Below are the code and all the weights of a small trained network. Each question names an input and a target symbol and asks about switching units off, where a switched-off unit gives its printed mean instead of its output.

import numpy as np


def w(rows, s, z=0):
    codes = np.array(rows[::2]) - 128.0
    scale = np.full(codes.shape[1], s)
    scale[-1] = z or s
    return codes * scale


def norm(h):
    return h / np.sqrt((h * h).mean(-1, keepdims=True) + 1e-5)


def f(y):
    return np.maximum(y, 0)


def softmax(a):
    e = np.exp(a - a.max(-1, keepdims=True))
    return e / e.sum(-1, keepdims=True)


def log_softmax(a):
    a = a - a.max(-1, keepdims=True)
    return a - np.log(np.exp(a).sum(-1, keepdims=True))


def net(x, mask):
    ids = ['ΘΣβλφω'.index(c) for c in x.split()]
    T = len(ids)
    res = E[ids] + P[:T]
    u = 0
    for l in range(2):
        r = norm(res)
        for j in range(2):
            rows = slice(2 * j, 2 * j + 2)
            q, k, v = (r @ M[l][rows].T for M in (Q, K, V))
            z = softmax(np.where(np.tri(T) > 0, q @ k.T / 2**0.5, -1e9)) @ v
            o = O[l][rows]
            res = res + np.where(mask[u + j], z, o[:, -1]) @ o[:, :-1]
        u += 2
        y = f(norm(res) @ A[l][:, :-1].T + A[l][:, -1])
        res = res + np.where(mask[u : u + 16], y, B[l][:, -1]) @ B[l][:, :-1]
        u += 16
    return log_softmax(norm(res)[-1] @ U[:, :-1].T + U[:, -1])


Q, K, V, O, A, B = {}, {}, {}, {}, {}, {}
E = w([
[121,120,210,133,73,94,148],'Θ',
[130,154,92,209,103,146,198],'Σ',
[144,101,180,212,202,79,129],'β',
[108,194,80,166,160,72,72],'λ',
[85,143,194,144,90,120,111],'φ',
[150,149,135,81,115,7,52],'ω',
],0.016)
P = w([
[143,41,1,211,93,216,84],'0',
[88,100,140,112,134,110,165],'1',
[100,113,145,112,121,132,158],'2',
[110,125,145,112,114,140,159],'3',
[118,136,148,107,113,144,159],'4',
[124,147,144,105,112,148,156],'5',
[130,152,144,102,111,153,155],'6',
[134,164,142,98,111,157,152],'7',
[140,169,144,94,115,160,150],'8',
],0.0081)
Q[0] = w([
[178,68,77,107,199,170,1],'L0H1',
[118,199,78,177,146,95,184],'L0H1',
[125,95,39,73,210,192,27],'L0H2',
[79,148,127,111,23,64,96],'L0H2',
],0.007)
K[0] = w([
[204,191,129,80,255,120,58],'L0H1',
[189,119,39,165,122,196,171],'L0H1',
[133,247,160,133,172,72,113],'L0H2',
[146,191,27,91,67,216,177],'L0H2',
],0.0067)
V[0] = w([
[77,138,99,50,123,185,41],'L0H1',
[58,253,101,92,158,176,175],'L0H1',
[123,92,172,86,98,139,123],'L0H2',
[161,167,164,145,206,213,170],'L0H2',
],0.0061)
O[0] = w([
[122,122,2,147,212,132,214,4],'L0H1',
[157,97,204,43,31,30,80,82],'L0H1',
[78,118,148,117,186,155,60,99],'L0H2',
[124,118,220,227,98,194,169,67],'L0H2',
],0.0075,0.0046)
A[0] = w([
[137,137,176,158,163,102,129,84],'L0N1',
[130,122,81,64,124,220,119,65],'L0N2',
[111,167,153,191,126,125,218,162],'L0N3',
[113,128,91,143,139,194,205,54],'L0N4',
[138,157,127,168,153,24,73,125],'L0N5',
[178,177,41,140,74,82,170,109],'L0N6',
[182,93,193,123,176,228,176,3],'L0N7',
[219,54,131,101,180,168,124,41],'L0N8',
[129,43,91,203,253,164,52,206],'L0N9',
[151,132,180,78,103,156,85,110],'L0N10',
[111,146,51,154,134,78,140,137],'L0N11',
[82,180,143,3,109,62,116,62],'L0N12',
[153,118,144,151,96,123,70,29],'L0N13',
[167,2,182,17,98,75,186,128],'L0N14',
[130,199,142,124,137,222,86,108],'L0N15',
[68,111,174,166,135,95,188,36],'L0N16',
],0.0071,0.0024)
B[0] = w([
[123,109,128,62,87,144,134,173],'L0N1',
[147,154,125,106,112,86,133,134],'L0N2',
[118,135,27,89,178,113,99,235],'L0N3',
[57,130,108,124,216,62,126,146],'L0N4',
[64,86,173,115,87,165,157,237],'L0N5',
[172,136,155,77,145,170,149,202],'L0N6',
[191,154,160,41,136,218,233,143],'L0N7',
[106,140,113,168,151,136,86,130],'L0N8',
[79,186,163,121,94,112,34,211],'L0N9',
[141,172,172,178,144,136,166,202],'L0N10',
[117,61,210,164,110,155,160,180],'L0N11',
[138,118,170,136,192,185,169,253],'L0N12',
[118,111,200,150,97,79,126,156],'L0N13',
[74,135,118,202,176,151,3,203],'L0N14',
[136,56,153,126,136,66,108,160],'L0N15',
[173,133,87,34,124,114,173,197],'L0N16',
],0.0064,0.0052)
Q[1] = w([
[164,161,187,119,86,144,109],'L1H1',
[117,106,206,172,102,125,110],'L1H1',
[232,12,91,155,105,174,61],'L1H2',
[119,110,87,155,184,148,72],'L1H2',
],0.011)
K[1] = w([
[163,103,26,131,132,159,151],'L1H1',
[205,164,30,136,67,125,153],'L1H1',
[52,80,255,74,129,70,97],'L1H2',
[100,172,189,135,94,108,138],'L1H2',
],0.009)
V[1] = w([
[163,29,160,243,139,135,190],'L1H1',
[112,85,66,150,202,195,119],'L1H1',
[60,146,81,89,247,154,227],'L1H2',
[156,2,135,153,189,122,49],'L1H2',
],0.0069)
O[1] = w([
[109,121,118,97,134,191,45,4],'L1H1',
[139,108,86,175,119,132,86,220],'L1H1',
[121,2,144,139,188,179,146,171],'L1H2',
[188,95,169,153,136,89,173,147],'L1H2',
],0.0098,0.0038)
A[1] = w([
[51,106,42,2,150,133,166,110],'L1N1',
[68,78,171,194,116,61,64,142],'L1N2',
[128,133,20,187,92,63,154,90],'L1N3',
[105,66,185,140,68,68,75,101],'L1N4',
[185,121,185,144,90,179,215,209],'L1N5',
[197,91,131,157,83,87,192,4],'L1N6',
[129,167,177,119,213,163,72,115],'L1N7',
[99,57,38,135,117,192,67,77],'L1N8',
[147,63,98,140,111,114,168,57],'L1N9',
[248,115,105,97,165,92,132,96],'L1N10',
[51,133,56,196,211,36,76,47],'L1N11',
[164,137,183,176,73,203,136,138],'L1N12',
[117,102,194,89,133,144,147,44],'L1N13',
[167,160,156,224,169,166,67,169],'L1N14',
[131,104,126,178,151,60,173,60],'L1N15',
[92,97,89,192,215,160,180,166],'L1N16',
],0.0086,0.0029)
B[1] = w([
[69,204,97,164,148,208,218,158],'L1N1',
[149,167,41,186,72,110,119,255],'L1N2',
[81,226,117,121,158,97,142,161],'L1N3',
[122,152,49,202,114,128,144,224],'L1N4',
[110,116,145,114,232,129,116,228],'L1N5',
[162,87,113,103,110,188,194,162],'L1N6',
[134,107,101,102,112,132,158,183],'L1N7',
[206,42,159,22,71,119,131,170],'L1N8',
[134,67,145,160,149,154,117,145],'L1N9',
[88,141,207,69,182,207,227,139],'L1N10',
[166,161,167,211,94,51,52,182],'L1N11',
[110,102,151,76,187,108,74,202],'L1N12',
[142,179,91,121,146,145,113,181],'L1N13',
[81,161,181,36,131,153,216,201],'L1N14',
[146,164,137,64,4,254,67,182],'L1N15',
[74,215,103,164,117,2,86,195],'L1N16',
],0.0078,0.0075)
U = w([
[34,2,139,176,206,49,128,253],'Θ',
[101,66,154,67,86,162,36,157],'Σ',
[109,121,247,84,255,91,108,75],'β',
[109,176,131,246,121,45,56,200],'λ',
[39,203,143,98,161,157,241,36],'φ',
[147,69,178,204,116,180,183,64],'ω',
],0.0064,0.0013)

Each question gives the input, a string of symbols that net reads in full, and the target symbol t.
The units are the heads (2 rows each of Q, K, V and O) and the neurons (one row each of A and B). Each row of codes is followed by its name. A weight is (code - 128) times the scale printed after its matrix; where a second scale follows, it is the last column's (O, A, B and U).
mask holds one flag per unit, layer by layer, with each layer's heads first. A switched-off unit (its flag False) gives its mean, the last column of its rows in O or B, instead of its output. The means were averaged over made-up inputs and are rounded, as every weight is.
A unit's drop is (log p(t) with every unit on - log p(t) with that unit switched off) / (log p(t) with every unit on - log p(t) with every unit switched off).
The circuit of an input: a set's keep is (log p(t) with only the set's units on - log p(t) with every unit switched off) / (log p(t) with every unit on - log p(t) with every unit switched off). Starting from the 12 units with the biggest drops (on a tie, the unit counted first), units are removed one at a time, each time the one whose removal leaves the highest keep (on an exact tie, the one counted first), for as long as the keep stays at least 0.8.
units of the circuit, in order: the units of the circuit, biggest drop first
most important unit: the unit with the biggest drop
top k neurons: the k neurons with the biggest drops, biggest first
top k neurons in layer l: the k neurons of layer l with the biggest drops, biggest first
heads that matter: for each layer, one digit per head in row order, 1 if its drop is at least 0.15 and else 0, layers parted by /
input β ω Θ, target λ: top 2 neurons -> L0N9, L0N12
input β Σ λ Σ ω ω Θ ω, target β: most important unit -> L0H1
input Σ Σ Θ, target λ: units of the circuit, in order -> L1N2, L0N14
input ω φ Σ φ Σ Θ λ, target ω: top 2 neurons in layer 1 -> L1N6, L1N16
input Θ φ φ Σ, target Θ: units of the circuit, in order -> L1H2, L0N4, L0H2
input ω Σ φ ω Θ Θ β, target ω: top 4 neurons in layer 0 -> L0N14, L0N7, L0N1, L0N16
input ω Σ φ, target ω: heads that matter -> 11 / 11
input ω Σ Θ, target ω: top 4 neurons in layer 1 -> L1N6, L1N16, L1N15, L1N11
input Σ λ φ Θ ω Θ λ Θ, target Σ: heads that matter -> 01 / 10
input Σ Θ φ, target Σ: heads that matter -> 00 / 10
input β λ φ, target λ: heads that matter -> 11 / 11
input β Σ ω, target β: units of the circuit, in order -> L1H1, L0H1, L0N12, L0N9
input λ Θ Σ, target λ: units of the circuit, in order -> L0H1, L1N14
input ω β β Σ, target ω: heads that matter -> 11 / 01
input Σ Σ β ω Θ Σ, target Σ: units of the circuit, in order -> L0H1, L1H1
input β λ φ φ Σ Σ Σ φ Θ, target β: heads that matter -> 11 / 10
input Θ ω Σ λ Θ ω Θ φ φ, target Θ: top 3 neurons -> L0N3, L0N9, L1N16
input Θ φ Θ λ Θ, target β: most important unit -> L0N12
input φ λ β Θ Σ ω β β, target φ: heads that matter -> 10 / 01
input Θ φ Σ λ, target Θ: top 2 neurons -> L0N9, L0N3
input Θ Σ φ, target Θ: most important unit -> L1H2
input Σ β φ β β, target Σ: heads that matter -> 00 / 10
input φ β ω Σ Σ β, target φ: heads that matter -> 11 / 11
input β Σ λ λ, target β: heads that matter -> 11 / 10
input Θ Σ φ φ ω ω β, target Θ: top 2 neurons in layer 0 -> L0N3, L0N14
input ω Σ β Σ Θ Θ λ Σ, target ω: heads that matter -> 11 / 11
input Σ λ β λ Θ ω, target Σ: heads that matter -> 01 / 10
